Below is a small trained network, with its code and all its weights. Each question gives an input and a target symbol and asks what happens when units are switched off, that is, made to give their printed mean instead of their output.

import numpy as np


def w(rows, s, z=0):
    codes = np.array(rows[::2]) - 128.0
    scale = np.full(codes.shape[1], s)
    scale[-1] = z or s
    return codes * scale


def norm(h):
    return h / np.sqrt((h * h).mean(-1, keepdims=True) + 1e-5)


def f(y):
    return y / 2 * (1 + np.tanh(0.7978845608 * (y + 0.044715 * y**3)))


def softmax(a):
    e = np.exp(a - a.max(-1, keepdims=True))
    return e / e.sum(-1, keepdims=True)


def log_softmax(a):
    a = a - a.max(-1, keepdims=True)
    return a - np.log(np.exp(a).sum(-1, keepdims=True))


def net(x, mask):
    ids = ['ΘΨΩαγε'.index(c) for c in x.split()]
    T = len(ids)
    res = E[ids] + P[:T]
    u = 0
    for l in range(2):
        q, k, v = (norm(res) @ M[l].T for M in (Q, K, V))
        z = softmax(np.where(np.tri(T) > 0, q @ k.T / 2**0.5, -1e9)) @ v
        res = res + np.where(mask[u], z, O[l][:, -1]) @ O[l][:, :-1]
        u += 1
        y = f(norm(res) @ A[l][:, :-1].T + A[l][:, -1])
        res = res + np.where(mask[u : u + 8], y, B[l][:, -1]) @ B[l][:, :-1]
        u += 8
    return log_softmax(norm(res)[-1] @ U[:, :-1].T + U[:, -1])


Q, K, V, O, A, B = {}, {}, {}, {}, {}, {}
E = w([
[146,64,146,47,173],'Θ',
[85,164,64,109,153],'Ψ',
[165,199,92,2,41],'Ω',
[194,117,126,170,74],'α',
[109,105,79,161,144],'γ',
[57,96,193,121,105],'ε',
],0.0039)
P = w([
[126,159,128,205,189],'0',
[128,194,127,135,172],'1',
[127,151,123,119,146],'2',
[137,152,112,91,123],'3',
[134,132,124,43,94],'4',
[146,131,106,1,64],'5',
],0.0019)
Q[0] = w([
[218,86,45,144,28],'L0H0',
[118,215,2,79,140],'L0H0',
],0.0044)
K[0] = w([
[1,55,150,37,119],'L0H0',
[126,4,235,177,86],'L0H0',
],0.0041)
V[0] = w([
[2,110,51,63,223],'L0H0',
[17,193,176,211,73],'L0H0',
],0.0028)
O[0] = w([
[54,28,43,36,126,3],'L0H0',
[16,155,141,169,4,112],'L0H0',
],0.003,0.0005)
A[0] = w([
[20,69,168,13,120,136],'L0N0',
[182,74,156,199,185,3],'L0N1',
[97,125,99,208,148,28],'L0N2',
[32,161,227,161,80,102],'L0N3',
[208,105,235,146,88,44],'L0N4',
[126,230,171,52,233,20],'L0N5',
[150,1,235,70,239,75],'L0N6',
[235,222,117,162,137,142],'L0N7',
],0.0029,0.003)
B[0] = w([
[194,177,93,33,86,204],'L0N0',
[192,84,119,203,44,34],'L0N1',
[170,56,128,225,148,38],'L0N2',
[148,100,92,44,66,115],'L0N3',
[218,122,107,121,22,105],'L0N4',
[76,157,147,252,172,82],'L0N5',
[116,135,212,118,54,104],'L0N6',
[90,38,129,46,122,255],'L0N7',
],0.0029,0.0013)
Q[1] = w([
[167,176,2,149,81],'L1H0',
[26,153,140,33,206],'L1H0',
],0.0063)
K[1] = w([
[32,36,228,132,208],'L1H0',
[167,3,31,101,72],'L1H0',
],0.0051)
V[1] = w([
[144,170,2,34,114],'L1H0',
[174,190,45,223,131],'L1H0',
],0.0038)
O[1] = w([
[145,59,108,248,143,250],'L1H0',
[150,122,2,110,96,143],'L1H0',
],0.0046,0.0021)
A[1] = w([
[200,86,90,105,58,94],'L1N0',
[207,110,94,173,168,63],'L1N1',
[226,49,84,208,38,85],'L1N2',
[204,160,251,155,116,84],'L1N3',
[159,186,68,37,120,75],'L1N4',
[76,177,185,69,171,2],'L1N5',
[70,72,18,185,168,140],'L1N6',
[208,187,56,117,242,21],'L1N7',
],0.0034,0.0032)
B[1] = w([
[58,150,139,157,201,188],'L1N0',
[129,147,121,43,100,115],'L1N1',
[84,251,98,138,170,224],'L1N2',
[120,252,141,106,166,113],'L1N3',
[162,42,183,133,118,175],'L1N4',
[89,234,38,58,162,59],'L1N5',
[169,137,210,58,83,249],'L1N6',
[161,161,78,157,60,115],'L1N7',
],0.0035,0.0015)
U = w([
[218,151,176,221,90,254],'Θ',
[151,125,203,81,253,5],'Ψ',
[21,144,223,133,69,123],'Ω',
[143,1,102,214,86,79],'α',
[30,123,11,83,180,47],'γ',
[192,214,109,52,72,134],'ε',
],0.0062,0.0022)

Each question gives the input, a string of symbols that net reads in full, and the target symbol t.
The units are the heads (2 rows each of Q, K, V and O) and the neurons (one row each of A and B). Each row of codes is followed by its name. A weight is (code - 128) times the scale printed after its matrix; where a second scale follows, it is the last column's (O, A, B and U).
mask holds one flag per unit, layer by layer, with each layer's heads first. A switched-off unit (its flag False) gives its mean, the last column of its rows in O or B, instead of its output. The means were averaged over made-up inputs and are rounded, as every weight is.
A unit's drop is (log p(t) with every unit on - log p(t) with that unit switched off) / (log p(t) with every unit on - log p(t) with every unit switched off).
The circuit of an input: a set's keep is (log p(t) with only the set's units on - log p(t) with every unit switched off) / (log p(t) with every unit on - log p(t) with every unit switched off). Starting from the 12 units with the biggest drops (on a tie, the unit counted first), units are removed one at a time, each time the one whose removal leaves the highest keep (on an exact tie, the one counted first), for as long as the keep stays at least 0.8.
circuit, biggest first: the units of the circuit, biggest drop first
most important unit: the unit with the biggest drop
top k neurons: the k neurons with the biggest drops, biggest first
k most important neurons of layer l: the k neurons of layer l with the biggest drops, biggest first
drop when u is switched off: that unit's drop, to one decimal
input Θ Ψ α Ψ, target Ψ: circuit, biggest first -> [L1N6 L1H0]
input Ψ Ψ ε γ ε, target α: top neuron -> [L1N2]
input α α Ω Ψ, target ε: top 4 neurons -> [L1N0 L1N7 L1N6 L1N2]
input Ω Ω Ψ α Ψ, target Θ: circuit, biggest first -> [L1H0 L0H0]
input α α γ, target ε: circuit, biggest first -> [L1H0 L0H0]
input α γ α α, target ε: circuit, biggest first -> [L1H0 L0H0]
input Θ γ α Ψ α, target γ: circuit, biggest first -> [L0H0 L1N2 L1N0]
input ε Ψ α Ψ, target Ω: 2 most important neurons of layer 0 -> [L0N3 L0N5]
input Ψ α Ψ, target Θ: circuit, biggest first -> [L0H0 L1H0]
input α α γ ε, target ε: circuit, biggest first -> [L1H0 L0N0]
input Θ α Ψ, target Ψ: top 2 neurons -> [L1N6 L1N2]
input Ψ ε Ψ, target α: 3 most important neurons of layer 1 -> [L1N2 L1N3 L1N0]
input Θ α α, target Ψ: 2 most important neurons of layer 0 -> [L0N7 L0N6]
input Ψ Ψ Ψ Θ, target α: most important unit -> L0H0
input α α α, target ε: drop when L1N7 is switched off -> 0.0
input Ψ γ Ψ α γ ε, target α: drop when L1N3 is switched off -> 0.1
input α Ψ α, target γ: drop when L1N2 is switched off -> 0.3
